Below is a small trained network, with its code and all its weights. Each question gives an input and a target symbol and asks what happens when units are switched off, that is, made to give their printed mean instead of their output.

import numpy as np


def w(rows, s, z=0):
    codes = np.array(rows[::2]) - 128.0
    scale = np.full(codes.shape[1], s)
    scale[-1] = z or s
    return codes * scale


def f(y):
    return y / 2 * (1 + np.tanh(0.7978845608 * (y + 0.044715 * y**3)))


def softmax(a):
    e = np.exp(a - a.max(-1, keepdims=True))
    return e / e.sum(-1, keepdims=True)


def log_softmax(a):
    a = a - a.max(-1, keepdims=True)
    return a - np.log(np.exp(a).sum(-1, keepdims=True))


def net(x, mask):
    ids = ['βδεζηλμξστψ'.index(c) for c in x.split()]
    T = len(ids)
    res = E[ids] + P[:T]
    u = 0
    for l in range(2):
        r = res
        for j in range(2):
            rows = slice(3 * j, 3 * j + 3)
            q, k, v = (r @ M[l][rows].T for M in (Q, K, V))
            z = softmax(np.where(np.tri(T) > 0, q @ k.T / 3**0.5, -1e9)) @ v
            o = O[l][rows]
            res = res + np.where(mask[u + j], z, o[:, -1]) @ o[:, :-1]
        u += 2
        y = f(res @ A[l][:, :-1].T + A[l][:, -1])
        res = res + np.where(mask[u : u + 16], y, B[l][:, -1]) @ B[l][:, :-1]
        u += 16
    return log_softmax(res[-1] @ U[:, :-1].T + U[:, -1])


Q, K, V, O, A, B = {}, {}, {}, {}, {}, {}
E = w([
[108,75,85,165,52],'β',
[138,198,147,134,168],'δ',
[103,152,162,53,167],'ε',
[84,120,132,48,72],'ζ',
[153,228,134,99,74],'η',
[197,103,69,148,149],'λ',
[184,51,223,82,109],'μ',
[9,122,204,145,80],'ξ',
[118,169,122,225,58],'σ',
[141,158,128,236,153],'τ',
[158,82,180,160,199],'ψ',
],0.014)
P = w([
[22,89,36,141,198],'0',
[53,99,73,144,176],'1',
[86,106,95,144,154],'2',
[112,110,106,142,141],'3',
[136,118,116,141,129],'4',
[154,123,126,140,121],'5',
[170,126,134,138,112],'6',
[184,128,139,137,102],'7',
[203,132,146,135,95],'8',
[213,133,152,137,88],'9',
[231,137,158,135,85],'10',
[243,139,163,133,79],'11',
[253,141,169,133,76],'12',
],0.0058)
Q[0] = w([
[153,36,47,61,58],'0.h0',
[180,64,3,188,84],'0.h0',
[39,189,210,134,55],'0.h0',
[164,165,138,189,177],'0.h1',
[116,96,140,204,79],'0.h1',
[170,27,132,107,145],'0.h1',
],0.012)
K[0] = w([
[164,7,65,83,49],'0.h0',
[187,50,43,227,63],'0.h0',
[55,214,161,110,66],'0.h0',
[169,167,132,191,168],'0.h1',
[118,87,141,190,72],'0.h1',
[197,41,129,118,121],'0.h1',
],0.012)
V[0] = w([
[120,194,129,226,102],'0.h0',
[68,245,26,100,61],'0.h0',
[61,190,110,198,254],'0.h0',
[97,244,125,36,172],'0.h1',
[71,45,54,81,86],'0.h1',
[38,162,198,144,74],'0.h1',
],0.0057)
O[0] = w([
[127,104,130,41,120,210],'0.h0',
[110,157,252,93,207,154],'0.h0',
[150,158,220,70,42,175],'0.h0',
[162,61,61,216,63,7],'0.h1',
[175,198,195,152,130,145],'0.h1',
[253,144,16,108,182,193],'0.h1',
],0.005,0.0015)
A[0] = w([
[138,131,138,133,143,53],'0.n0',
[160,83,92,175,109,87],'0.n1',
[81,96,191,88,160,55],'0.n2',
[117,98,135,78,130,50],'0.n3',
[98,72,86,12,96,5],'0.n4',
[78,159,84,225,99,30],'0.n5',
[117,119,134,156,92,186],'0.n6',
[153,120,129,121,132,61],'0.n7',
[129,131,156,107,109,128],'0.n8',
[133,82,118,121,112,36],'0.n9',
[99,193,99,109,139,48],'0.n10',
[109,92,37,149,135,102],'0.n11',
[69,103,128,145,117,147],'0.n12',
[157,108,119,74,226,104],'0.n13',
[137,167,137,178,254,77],'0.n14',
[107,176,123,115,96,99],'0.n15',
],0.015,0.0028)
B[0] = w([
[108,128,103,128,118,85],'0.n0',
[115,184,161,126,130,249],'0.n1',
[118,133,148,186,74,226],'0.n2',
[110,129,141,164,101,96],'0.n3',
[83,153,204,142,55,132],'0.n4',
[95,148,163,253,129,168],'0.n5',
[167,144,155,132,139,226],'0.n6',
[115,125,105,146,122,107],'0.n7',
[150,140,111,139,117,188],'0.n8',
[86,125,136,131,127,90],'0.n9',
[95,212,132,106,174,128],'0.n10',
[144,70,128,184,65,188],'0.n11',
[125,143,191,159,111,167],'0.n12',
[118,145,140,168,55,196],'0.n13',
[101,158,98,172,18,191],'0.n14',
[132,184,117,152,147,198],'0.n15',
],0.023,0.0016)
Q[1] = w([
[115,154,90,31,44],'1.h0',
[73,174,248,105,68],'1.h0',
[135,201,139,98,204],'1.h0',
[90,170,105,153,88],'1.h1',
[134,136,127,106,125],'1.h1',
[144,116,179,120,186],'1.h1',
],0.013)
K[1] = w([
[95,161,67,10,11],'1.h0',
[77,195,242,129,49],'1.h0',
[37,207,126,104,202],'1.h0',
[34,119,122,126,132],'1.h1',
[153,131,120,96,125],'1.h1',
[182,170,143,127,91],'1.h1',
],0.011)
V[1] = w([
[69,163,129,159,152],'1.h0',
[124,112,135,106,177],'1.h0',
[106,101,141,156,118],'1.h0',
[5,77,83,133,155],'1.h1',
[90,125,111,124,156],'1.h1',
[86,109,146,104,148],'1.h1',
],0.014)
O[1] = w([
[110,83,96,110,128,188],'1.h0',
[106,128,125,138,91,1],'1.h0',
[129,144,95,93,132,179],'1.h0',
[251,193,167,155,84,9],'1.h1',
[173,136,156,155,117,67],'1.h1',
[143,127,166,127,129,70],'1.h1',
],0.012,0.0082)
A[1] = w([
[78,155,172,214,43,53],'1.n0',
[100,123,211,150,162,39],'1.n1',
[181,106,117,54,131,101],'1.n2',
[106,93,137,85,160,220],'1.n3',
[131,140,162,120,133,177],'1.n4',
[156,69,176,181,3,70],'1.n5',
[104,159,124,233,51,35],'1.n6',
[194,87,93,217,131,86],'1.n7',
[84,75,148,206,83,210],'1.n8',
[124,210,174,81,136,61],'1.n9',
[136,235,157,167,192,2],'1.n10',
[106,229,90,120,102,164],'1.n11',
[139,133,97,187,86,167],'1.n12',
[141,84,103,104,200,164],'1.n13',
[163,91,173,111,102,68],'1.n14',
[121,134,76,80,131,81],'1.n15',
],0.013,0.0047)
B[1] = w([
[75,50,197,127,94,185],'1.n0',
[164,86,123,154,195,142],'1.n1',
[54,99,121,126,162,122],'1.n2',
[173,150,105,174,109,236],'1.n3',
[148,127,140,153,122,127],'1.n4',
[140,78,91,4,119,160],'1.n5',
[33,127,52,91,119,170],'1.n6',
[136,195,177,95,128,156],'1.n7',
[152,167,148,113,185,254],'1.n8',
[208,114,186,75,144,135],'1.n9',
[166,83,31,90,215,139],'1.n10',
[127,160,225,122,161,183],'1.n11',
[106,151,146,139,171,166],'1.n12',
[131,119,136,113,65,212],'1.n13',
[143,143,102,113,181,118],'1.n14',
[154,102,114,155,165,175],'1.n15',
],0.022,0.0088)
U = w([
[122,127,165,94,197,177],'β',
[157,230,143,173,117,244],'δ',
[77,122,139,163,2,255],'ε',
[171,105,174,122,91,51],'ζ',
[204,127,108,115,164,23],'η',
[133,222,86,88,72,169],'λ',
[158,64,109,97,134,33],'μ',
[114,78,134,197,144,122],'ξ',
[108,125,60,148,181,23],'σ',
[58,176,100,173,117,13],'τ',
[91,103,86,105,111,37],'ψ',
],0.0084,0.0059)

Each question gives the input, a string of symbols that net reads in full, and the target symbol t.
The units are the heads (3 rows each of Q, K, V and O) and the neurons (one row each of A and B). Each row of codes is followed by its name. A weight is (code - 128) times the scale printed after its matrix; where a second scale follows, it is the last column's (O, A, B and U).
mask holds one flag per unit, layer by layer, with each layer's heads first. A switched-off unit (its flag False) gives its mean, the last column of its rows in O or B, instead of its output. The means were averaged over made-up inputs and are rounded, as every weight is.
A unit's drop is (log p(t) with every unit on - log p(t) with that unit switched off) / (log p(t) with every unit on - log p(t) with every unit switched off).
The circuit of an input: a set's keep is (log p(t) with only the set's units on - log p(t) with every unit switched off) / (log p(t) with every unit on - log p(t) with every unit switched off). Starting from the 12 units with the biggest drops (on a tie, the unit counted first), units are removed one at a time, each time the one whose removal leaves the highest keep (on an exact tie, the one counted first), for as long as the keep stays at least 0.8.
units of the circuit, in order: the units of the circuit, biggest drop first
unit that matters most: the unit with the biggest drop
k most important neurons: the k neurons with the biggest drops, biggest first
top k neurons in layer l: the k neurons of layer l with the biggest drops, biggest first
which heads matter: for each layer, one digit per head in row order, 1 if its drop is at least 0.15 and else 0, layers parted by /
input μ ε λ τ ξ μ ζ λ, target δ: unit that matters most -> 0.h0
input η ξ λ β η η λ η τ λ, target ε: units of the circuit, in order -> (1.n13; 1.n8)
input ε λ ξ η ξ τ η λ, target δ: 2 most important neurons -> (1.n0; 1.n5)
input ξ τ ξ σ λ ξ σ ψ ε λ ζ, target ζ: which heads matter -> 01 / 00
input δ ψ δ σ μ ε η δ, target ε: which heads matter -> 11 / 10
input ε η τ ε ζ λ ε ε η ε η η, target ε: 2 most important neurons -> (1.n13; 1.n8)
input λ ψ ζ, target ζ: which heads matter -> 11 / 01
input δ μ λ β λ μ σ, target σ: 3 most important neurons -> (0.n5; 1.n10; 0.n11)
input δ σ μ ε, target ε: 3 most important neurons -> (1.n0; 0.n2; 0.n13)
input μ λ ψ ε ψ, target δ: 4 most important neurons -> (0.n14; 0.n11; 0.n5; 1.n0)
input τ λ λ ξ η ξ η ε β λ ξ σ μ, target μ: 2 most important neurons -> (0.n2; 1.n5)
input η ε σ, target β: 2 most important neurons -> (0.n5; 1.n8)
input η λ β ζ λ β λ η τ ζ η ζ, target ε: which heads matter -> 11 / 11
input δ σ μ λ, target λ: top 3 neurons in layer 1 -> (1.n7; 1.n6; 1.n11)
input ξ λ δ μ, target μ: units of the circuit, in order -> (1.n5; 0.n2)
input λ λ ψ ζ λ β λ σ η ε ψ ε ψ, target ε: units of the circuit, in order -> (1.h0; 0.n5; 1.n13)
input ε η η λ μ β λ β λ λ λ λ μ, target δ: top 3 neurons in layer 0 -> (0.n2; 0.n11; 0.n14)
input ζ δ ε λ μ σ ξ ξ ψ, target ψ: 4 most important neurons -> (1.n6; 0.n14; 1.n5; 0.n13)
input λ σ λ ξ λ σ ξ ε ψ, target ψ: top 4 neurons in layer 0 -> (0.n14; 0.n13; 0.n2; 0.n15)
input λ τ ψ λ ε η β, target β: 3 most important neurons -> (0.n5; 1.n8; 0.n11)
input β ψ δ τ ξ λ, target λ: unit that matters most -> 0.h0
input δ η ε ξ ξ τ ε, target δ: top neuron in layer 1 -> (1.n0)
input σ μ β λ τ ε σ η, target η: 3 most important neurons -> (1.n10; 0.n10; 0.n15)
input σ ξ ξ ξ σ τ, target τ: 4 most important neurons -> (0.n14; 1.n6; 0.n12; 1.n5)
input ξ λ μ ψ λ ψ β δ τ, target β: 2 most important neurons -> (0.n5; 1.n8)
input β μ λ ξ λ ψ ε ε λ λ λ σ ψ, target δ: units of the circuit, in order -> (0.n14; 1.h0)
input σ ξ ξ σ ζ λ ψ λ ζ, target δ: 3 most important neurons -> (0.n4; 1.n3; 1.n0)
